Below is a small trained network, with its code and all its weights. Each question gives an input and a class and asks what happens when units are switched off, that is, made to give their printed mean instead of their output.

import numpy as np


def w(rows, s, z=0):
    codes = np.array(rows[::2]) - 128.0
    scale = np.full(codes.shape[1], s)
    scale[-1] = z or s
    return codes * scale


def f(y):
    return np.maximum(y, 0)


def log_softmax(a):
    a = a - a.max(-1, keepdims=True)
    return a - np.log(np.exp(a).sum(-1, keepdims=True))


def net(x, mask):
    res = np.array(x, float).reshape(1, 8) / 4 @ E
    y = f(res @ A[0][:, :-1].T + A[0][:, -1])
    res = res + np.where(mask, y, B[0][:, -1]) @ B[0][:, :-1]
    return log_softmax(res[-1] @ U[:, :-1].T + U[:, -1])


A, B = {}, {}
E = w([
[164,135,128,156,225,106,94,76],'x0',
[254,100,98,103,122,158,81,163],'x1',
[114,133,76,134,180,116,98,78],'x2',
[81,74,208,188,123,137,98,135],'x3',
[182,107,52,197,115,149,86,152],'x4',
[114,15,71,164,108,92,153,100],'x5',
[157,123,179,189,111,64,149,155],'x6',
[115,158,83,103,104,65,74,202],'x7',
],0.0081)
A[0] = w([
[138,131,52,160,89,133,142,163,139],'n0',
[209,205,121,87,130,140,81,159,127],'n1',
[163,144,92,84,161,124,105,183,1],'n2',
[93,159,248,116,41,168,169,174,134],'n3',
[179,183,142,214,119,86,125,173,186],'n4',
[92,161,212,168,171,193,103,113,145],'n5',
],0.014,0.0029)
B[0] = w([
[86,124,58,132,77,100,100,133,180],'n0',
[67,196,204,104,162,113,141,145,207],'n1',
[125,181,167,124,120,106,136,181,171],'n2',
[200,199,175,119,82,60,57,251,254],'n3',
[197,77,173,108,77,128,137,149,188],'n4',
[123,158,179,112,230,204,166,87,209],'n5',
],0.012,0.014)
U = w([
[23,114,33,137,129,113,156,114,91],'0',
[86,209,159,102,142,101,140,215,43],'1',
[182,2,121,190,104,126,130,152,250],'2',
[83,127,147,131,227,168,210,53,137],'3',
],0.008,0.0018)

Each question gives the input, the list of numbers given to net, and the class t.
The units are the neurons (one row each of A and B). Each row of codes is followed by its name. A weight is (code - 128) times the scale printed after its matrix; where a second scale follows, it is the last column's (A, B and U).
mask holds one flag per neuron, in row order. A switched-off neuron (its flag False) gives its mean, the last column of its row in B, instead of its output. The means were averaged over made-up inputs and are rounded, as every weight is.
A unit's drop is (log p(t) with every unit on - log p(t) with that unit switched off) / (log p(t) with every unit on - log p(t) with every unit switched off).
The circuit of an input: a set's keep is (log p(t) with only the set's units on - log p(t) with every unit switched off) / (log p(t) with every unit on - log p(t) with every unit switched off). Starting from all 6 units, units are removed one at a time, each time the one whose removal leaves the highest keep (on an exact tie, the one counted first), for as long as the keep stays at least 0.8.
circuit, biggest first: the units of the circuit, biggest drop first
most important unit: the unit with the biggest drop
top k neurons: the k neurons with the biggest drops, biggest first
drop of u: that unit's drop, to one decimal
input [-1,-4,-4,-4,8,7,-1,6], class 0: most important unit	n0
input [-7,-3,6,2,8,-2,0,1], class 0: circuit, biggest first	[n3 n0]
input [0,-5,-5,-5,6,0,6,7], class 2: circuit, biggest first	[n4 n3]
input [4,-4,-6,-7,-5,5,-2,2], class 0: circuit, biggest first	[n3 n5]
input [4,4,7,7,-1,4,-4,0], class 3: top 2 neurons	[n3 n4]
input [-5,-5,-1,1,8,5,0,-1], class 0: top 2 neurons	[n3 n0]
input [5,-4,6,-5,-1,8,3,-4], class 3: top 3 neurons	[n3 n0 n4]
input [7,-7,2,-8,3,2,5,0], class 2: top 4 neurons	[n5 n1 n4 n3]
input [0,0,4,0,-2,2,-5,-3], class 3: top 2 neurons	[n3 n0]
input [5,6,6,0,0,5,5,-5], class 2: top 2 neurons	[n5 n1]
input [4,-1,6,6,4,2,-3,5], class 0: top 3 neurons	[n3 n4 n5]
input [7,6,8,8,0,4,-7,6], class 2: top 2 neurons	[n5 n3]
input [3,5,-1,-1,3,5,-7,-1], class 0: circuit, biggest first	[n3 n4 n5]
input [-2,-4,7,-7,-4,-3,-8,-3], class 3: most important unit	n3
input [-1,7,4,8,8,-2,-1,0], class 2: top 3 neurons	[n3 n4 n5]
input [3,-4,-3,5,8,-1,-6,1], class 3: top 2 neurons	[n3 n5]
input [-3,4,5,-3,3,8,-3,6], class 0: top 2 neurons	[n3 n0]
input [3,-2,6,-3,-1,-2,2,1], class 3: drop of n3	1.0
input [-1,-1,5,3,-3,-5,-3,-2], class 3: drop of n5	0.4
input [2,6,-8,0,3,2,8,1], class 2: circuit, biggest first	[n4]
input [-2,-7,3,2,-3,4,-3,7], class 0: drop of n3	0.5
